Each row of numbers stands for one thing and depends on some of the facts below. Use the named rows to name the rest.

There are 2 kinds of fact about the things: Π, η.
{K_136,K_286,K_587} Π K_532
{K_14,K_223,K_238,K_776,K_791} Π K_871
{K_146,K_188,K_930} Π K_577
{K_166,K_602,K_991} Π K_285
{K_178,K_326,K_426,K_775} Π K_188
{K_207,K_658,K_673} Π K_977
{K_215,K_233,K_752,K_935,K_954} Π K_95
{K_225,K_446,K_468,K_60,K_751} Π K_851
{K_227} Π K_47
{K_268,K_375,K_447,K_597} Π K_509
{K_273,K_285,K_47,K_80,K_936} Π K_793
{K_305,K_482,K_509,K_626,K_787,K_851,K_9} Π K_240
{K_322,K_427,K_529,K_814,K_977} Π K_213
{K_325,K_707} Π K_427
{K_525,K_532,K_58,K_792,K_853} Π K_484
{K_565,K_656} Π K_58
{K_59,K_612,K_714} Π K_273
{K_617,K_692,K_866,K_95} Π K_223
{K_743,K_797,K_885,K_998} Π K_991
η 374 <- K_136,K_178,K_233,K_238,K_305,K_447,K_602,K_673,K_751,K_853,K_866
η 848 <- K_14,K_227,K_322,K_375,K_426,K_468,K_565,K_587,K_59,K_658,K_707,K_743,K_752,K_9,K_936
η 469 <- K_146,K_446,K_529,K_617,K_626,K_656,K_714,K_775,K_791,K_885,K_935
η 836 <- K_166,K_207,K_215,K_597,K_60,K_612,K_692,K_776,K_787,K_792,K_797,K_930
η 149 <- K_225,K_268,K_286,K_325,K_326,K_482,K_525,K_80,K_814,K_954,K_998

Named rows:
[ -4   8 -14  10 -18  -8 -14  -3 -14   9 -36  -5   7  23  10   0  19   0
  -9  18  -9  20 -13   4 -20  24 -15   2   0  11 -10  14 -32  -1  -4 -10
   0  47   0 -15  12  -5  10   0  -4   4  33   2 -17  -5  17  -5  -7]: K_532
[ -4 -29 -19 -20   2  11   6  -5 -29  -3  11 -15  27  -8  -8  10 -19  36
  14  -6   2   9  26  34  -7 -22   0 -19  10 -11  28   5   8 -16  21 -14
 -24   7  -4  -7  42   8  21  21  27 -13  10  31  14   9   4  10  12]: K_954
[-24  -8 -24  16  21  -3   3 -13  -1   9 -30  14 -16  -2  10  14 -26  -4
  27   3  -6  -1  24 -19  40   9   3   3  21   4  20 -31 -14  16  -4 -11
 -19   1  -7  -4  -4  31  -5 -25  -8  16  22  12  19   5   9  19 -36]: K_166
[  1 -36 -17 -15  -1   3  19  -3 -32  -2   9 -22  27  -4  -8  10 -20  40
  17 -14   6   8  11  39 -12 -30   3 -15   7 -13  19  11   3 -17  15  -5
 -17   3 -10  -1  47   6  25  24  29 -14  13  17  26   7  -1  19  14]: K_752
[ 16 -34  -6 -12  -7  -8  14  -6 -37 -19  -1  12  14 -11 -28   8 -14  23
  -4   3 -13  18   8  27   4 -24  13  34  38 -18  -6   5   6   2  43 -29
 -20 -14   1   3  22   6  16  32  40 -13  19  22 -16  26   7  13  -8]: K_866
[  1 -23 -17 -19   2   6  11  -7 -10  -3 -10 -14  13  28   7  17 -22  34
  -4  -3   5  -5  18  28   4 -22  -4 -15  10   1  13   1  -4  -9   6  -4
 -15  -2  -8   9  36  15  13  21  16   4  15  -2  38  12   3  25   3]: K_14
[-28   8  -7  -5  17  -3  35   8 -16   6 -19   7 -26  -6   0 -12 -14 -15
  29  35   4   4  -4  -5 -31  66   8  46  30  -3  -4 -22   4  33  24  10
   8   5 -27 -28   7   5  30   1 -19   0  71   6   2  21  45  12 -31]: K_793
[ -9 -17  13   3 -34   1  23  -1  -7  -1 -58 -16   9   7 -43  15 -18  24
 -29  14   3 -47  -4 -17  24 -41 -24  29  19  -1   5 -23  -3   4   8 -13
   1 -46 -18   2  17  17 -31 -22  -7   1  36   9  45  29  -1   3  23]: K_227
[-29 -19 -22  19  19  -2   7 -21  -5   7 -24  11  -7 -10  10  21 -27  -7
  29  -8  -1  -7  28 -23  46  -2  -5  11  17   2  27 -31 -14  10 -11 -14
 -17   6  -8  -1  -9  28  -8 -34 -14  13  23  21  28   0   6  20 -23]: K_797
[-21  -5  -1  20  -3 -21  44 -22  -3  15 -12  42 -25 -31 -18 -10   8 -16
  60  17  13  36 -21  12   1  40  14  76  56 -17  -6  -8 -21  45  10 -22
   3   6  -1 -36 -13  19  23 -14  -8  23  62  19   4 -14  46  45 -34]: K_991
[ -5 -32 -15   5   3 -12  13  -1 -12  -7   1 -16   4  10   0   8 -25  16
   9 -17   7   8  29  18 -16 -15   1 -12   8 -11  12   7  -9 -13   8 -10
 -14  13  -2   5  15   9  12   5  24 -16  13  -1  16   8  -8  -5   9]: K_791
[ 10  14  12  18 -32 -11   2  -5 -11   0 -32  17   3   5 -16 -14  28   2
  -9  40 -10  34 -29  10 -22  30   1  45  23   1 -30  19 -21  17  26 -22
   3  23   7 -21   8  -7  15   4   6   4  34   6 -37  14  25  -8 -13]: K_427
[  0  -1 -11   6  -3  -1  13 -13  -6   7 -15  -3  10  26  12   5  -3  25
  -2  26  10   9  -3   5  -7  -4  -9  -4   5   8   7   3 -21 -11 -11  -5
  -7  22   6   1  20   4   6 -19   0  -5   1   5  19   9 -11  -9   6]: K_325
[-12   9 -43  -6 -17   6 -18  34   3 -21   5   6  -8  -2  20   4 -13   3
   7  -2   8   7  17  -2  -3 -20  11  13  -2   2  10 -17   5  14 -30 -13
 -16   7  18   0 -22  26  -3 -14   8   0 -22  12  14  15   2 -37 -34]: K_60
[-20   9 -46 -21 -44  12 -17  53   2 -15  -5  -9  -6   0  12  -1  12   2
 -10 -17  13   5  -6  16 -42  -6  -2  24 -10   0   2 -12  -6  20 -46 -13
  -6  15   8 -18 -22  19  10  14 -10   1  24  11   8  -7  32 -38 -19]: K_851
[-12   7 -25 -20 -47   8  -5  34  -1 -27  -6  14  -8  -3  -4  -6  20   9
 -12   2  -2  10 -13  15 -26 -10   1  58   7  -7 -10  -3  -7  18 -24 -30
   4   2  13 -10 -22  21  10  18   3   3  31  14  -3   4  37 -28 -13]: K_240
[ -2   7 -16  10  10   1 -18  -7  -7  -3 -29   6  -6  29  28  16 -14   7
  -6  21 -12  13  17  -9  20   9  -2 -17   0  15  -1  -3 -18  -2   3 -13
 -15  23   4  10  10  13   2  -9   4   4  -6   4  -6  22  -4  -6 -19]: K_207
[  7  -1 -14   9  -7 -10  21 -14  -9   6 -14 -12  11  37   6   7  -3  27
  -2  29  15   7  -7  11  -8  -8 -11  -2   5   3  -2  12 -23 -15 -16   5
  -3  20   1  12  28  -2   5 -15   3  -3   2  -9  27   2 -12  -3  12]: K_658
[  6 -11 -14   7  -4  -8  27  -9  -5   6 -12  -9  10  37   3   7  -9  27
   2  22  18   2  -4   9  -6 -13  -7  -2   8   1  -2   5 -18 -10 -16   5
  -8  11  -2   4  24   6   7 -18   4  -4  -3  -8  33   5 -16  -4   7]: K_426


The same things again, as new rows of numbers:
Named rows:
[ -3 -34   5   5  28  31 -15 -21  23  -6  -2 -33  20  28 -49  27  35  10
   8   1   5  -8 -27  -2   1 -44 -12  21]: K_325
[ -4  39  45   0   2  12 -53 -66   0  27 -42   4 -12  17  11  12 -17  -2
 -28  34  -3 -31 -10   4 -31  -2  16  12]: K_991
[ 19 -13 -57  27  11  26   5 -13 -42   3 -23 -18  12  25  30  10  -4  -9
   5  -7 -18   9   9 -37 -19 -40   8   2]: K_447
[-20  -8   1 -10  10  21  -7  -8  39  19 -22 -28 -16  20 -35   1  23 -18
  17  38 -15 -16   6  11 -47 -18  23  35]: K_213
[-14 -39  -3   9   0  16 -22 -31  -1  33 -11 -12  -9  -7 -42  21  43  -1
  37 -12  -2   5  20 -31 -33   3 -16  36]: K_322
[-10 -38  20  19   3   9   7 -11  41 -11 -26 -10  18  21 -17  32  23  45
 -30 -12 -21   0 -21 -16  21 -32 -27 -10]: K_326
[-34  20  -4  45   2  19 -20   1  42  43 -24 -19   0  27   0  31   7   2
  14   8 -10 -16  -8   8 -36  10  47  -8]: K_484
[  0 -24 -34  18   5  16   2 -16 -13 -12 -36 -21  -3  18   0   9 -22 -16
 -21  19 -22 -21  25 -10  -9   7  79  11]: K_509
[-17 -36  -2   6  -7   1 -36 -18  -4  29  -2  -8  -6 -14 -14  38  22  -5
  31 -15   2  11  14 -42  -7  26 -19   6]: K_14
[-13 -42  -5   3   0  18 -19 -30  -1  34  -8 -16 -11  -8 -44  20  45  -3
  41  -9  -4   3  19 -29 -37  -3 -20  42]: K_658
[ -5 -11   1  12   4  -8 -41 -19 -21  45 -20  -4  -3 -18 -24  34  35  27
  11 -15   8   4  27 -29  -9  12 -12  21]: K_227
[  6 -41 -23  24  20  20 -23 -28   9 -16 -10 -11  30  31 -21  22  11  17
 -11 -14   8  -3 -21  -9  31 -28  19   7]: K_482
[-10  22 -34  55  11  29 -10  -2   1  42 -14 -16  18  28  31  28  15   7
  34 -19 -10  11 -16 -23 -43 -35 -14 -14]: K_136
[-25 -18  -7  49  -5  15 -31 -25   5  51 -10  -6   2  -2 -18  45  35  11
  34 -36  -3   2  11 -30 -28  22   2   8]: K_565
[-21  -8   1 -12  11  21  -7 -10  37  18 -25 -30 -16  22 -36   1  23 -19
  18  39 -13 -15   5  11 -47 -22  25  38]: K_427
[ -4  42  31  -3   9   1 -48 -39   0  31 -42  -1 -10  10   2  14  -7  10
 -26  33   2 -27   3   8 -26  -4  24  15]: K_285
[  8  -3  11  16  31   7 -32 -13  -2   5 -13 -22  24  16 -28  35  28  40
 -20  -1  18 -11 -20  -3  23 -34  -4   8]: K_80
[-18 -35   1 -10  -9  -2 -44  -8  -3  24   7 -14  -7 -13  -9  47  12 -16
  40  -8   8  22   8 -43   4  36 -24  -7]: K_752
[  8  -6  -4  68  29  14 -29  -1  34   9 -26  20   5  19 -16  57  12  21
  37  20  12  -7 -10 -44 -50 -11  16 -14]: K_656

Name these rows:
No name comes twice in this set of rows, the named rows included.
[ 13 -27   6  39  14  -2  -9   1  40 -11 -42  31  -7  12 -16  43  10  29
  14  29  -4   2   4 -55 -35 -21 -11 -11] : K_146
[  1 -53 -30  27  -5  13 -15 -37 -37  11 -20 -10   0  -8 -16  31  10  -1
  10 -26  -8   1  35 -49  -8  20  24  21] : K_375
[ 17  33  -6  13  13  14 -30 -29 -31  33 -27  -6   8  18  32  13   5  10
   3   6  -1   3  -9 -24 -31 -48 -32   3] : K_602
[ -9 -30   7  -4  19  11 -38   3  19 -13  15 -33  21  19 -15  51   3  -3
  13   4  18   9 -38 -13  37  -9 -18 -23] : K_954
[  8 -42 -20  31  22  27  -6 -26 -12 -29 -10 -26  30  24 -21  32   4  12
 -20 -12   1 -13 -13 -18  27 -24  30   3] : K_268
[ 21 -26  -1  26  32  17 -20  -3  29  -9 -23  14 -10  17 -41  34  21   6
  42  42  12  -4   0 -44 -54 -35  -4  17] : K_529
[ 39 -17 -47  26 -30 -19 -20 -28  19 -19 -14  23  10  32  -3   0  10  22
  30  -9  19  23 -18  23 -19   8  10  23] : K_60
[ 10  -7 -65  20   7   5 -30 -18   1  20 -27  17  18  40  34 -16  10  -1
  26 -10   2  26  -5 -23 -10 -48  -9   8] : K_751
[ 23 -32 -38  37  20  -7 -51 -15  35 -13 -38  52   5  30 -14  16   5  15
  34  22  27  10   2 -45 -19 -22  22   7] : K_446
[ 19 -22   0  25  26   2 -37  10  25 -12 -18  18  -6   9 -15  52   0   3
  36  37  17   6  -4 -52 -29  -8  -5 -16] : K_791
[ -1  -6  -5  12   9 -14 -38  -4 -29  48 -21  -7  -5 -25 -27  31  40  36
  11 -16  11   3  31 -29  -7   9  -9  26] : K_59
[ 32 -14  -4  26 -34 -10  16 -11  20 -18 -16  -1  -2  12  -5  27  14  36
  10  -2  -9  13 -17  11 -37  13 -24   5] : K_930
[-27 -16  16   5 -24  -6  21   3  64  10 -57   2 -15  12   7   8   4  24
 -32  20 -49  -5  14  -8 -18  -4  -1  -9] : K_188

Now the same things, written a new way:
Known rows:
[-40  -7 -38   9  63  34  -1 -39  35  -4  14 -13 -21  50  14]: K_447
[-103  -11   24   -3   -6  -50  -29  -30  -18  -29  -15  -41  -33  -35
   70]: K_95
[-54 -11  22  16  68 -13 -16 -27  39  -5  11 -43 -12  32  47]: K_233
[-57  12  19 -14  24 -11 -10  16  10   9  14 -30  43  18  53]: K_954
[-68   1  24  24  10 -28  42  -3  51  17  -6 -36  -2  12  37]: K_215
[-53   1  15  27   6 -14  47  -5  45  17  -3 -27  -5  19  22]: K_776
[-77 -11   8   2 -11 -30 -19 -36 -30 -27 -11 -25 -37 -25  45]: K_871
[-26 -34  -4  23  17  21  28   0 -86 -11  -8   7 -69 -28  46]: K_991
[ 16 -45  -3 -11  26  20  21  36  14  22   9  -7 -47  16  36]: K_743
[-21 -13   7  41  24  18  77  15  10  29  -1  -7 -26  16  21]: K_797
[-11 -31   2  12 -52  15 -17 -76 -52 -21 -46 -34 -17  13   9]: K_532
[-25  -8   7  39  15  12  69   7  15  25   1  -9 -21  19  18]: K_612
[-23 -12   8  40  22  17  75  13   8  26  -1  -8 -25  16  22]: K_166
[-32   7   7  35  -1 -11  43 -20  33  48  19   3 -14  24  -9]: K_930
[  1 -21   9  26  42  26  -9 -53  18   0  -7 -37  -5  61  12]: K_853
[-55   6 -40  14   4  22  60 -15  49  14  -1  -7 -10  28   2]: K_60
[ 21 -42  -2 -20 -15  12  -6  -7  36  15 -10 -29 -16  39  16]: K_565
[ -6  27  18  34  15  29 -20  17  47 -25  -9  17 -11   2  -2]: K_529
[-52 -12  20  17  68 -10 -15 -27  38  -5  10 -40 -12  34  46]: K_866

Which thing is each row?
No name comes twice in this set of rows, the named rows included.
[-45   3   0  16 -24 -39 -39 -69 -50  48  43  37 -57 -16 -16] : K_188
[ -7 -24   5  33  80  31  15 -10  -4   6  15 -13 -34  37  32] : K_602
[-21  21   5  -3  14  -2 -15  -7  -8  57  49  18  27  31   2] : K_326
[ -7  -1  17  36  37  59   3  28  15  22 -18  12 -27 -12  32] : K_885
[-44  -1  -6  15 -23 -27 -29 -59 -47  21  25  25 -52 -14  -5] : K_577
[-82  -3 -84 -19 -14  30  -2 -52 -22 -32  -8  10 -46  -7  14] : K_851
[-19  17  11  38   1 -14  54   8  42 -24   8  -1 -10  32 -15] : K_207
[-38  11  23  25  20  28 -26   7  50  12 -20  -8  -7  -9  32] : K_791
[-23  14   0  21 -23 -29 -10 -13 -32 -97   8  18 -46  -3 -16] : K_977
[-96 -12  21  -1  -8 -46 -25 -31 -22 -30 -13 -36 -34 -33  66] : K_223

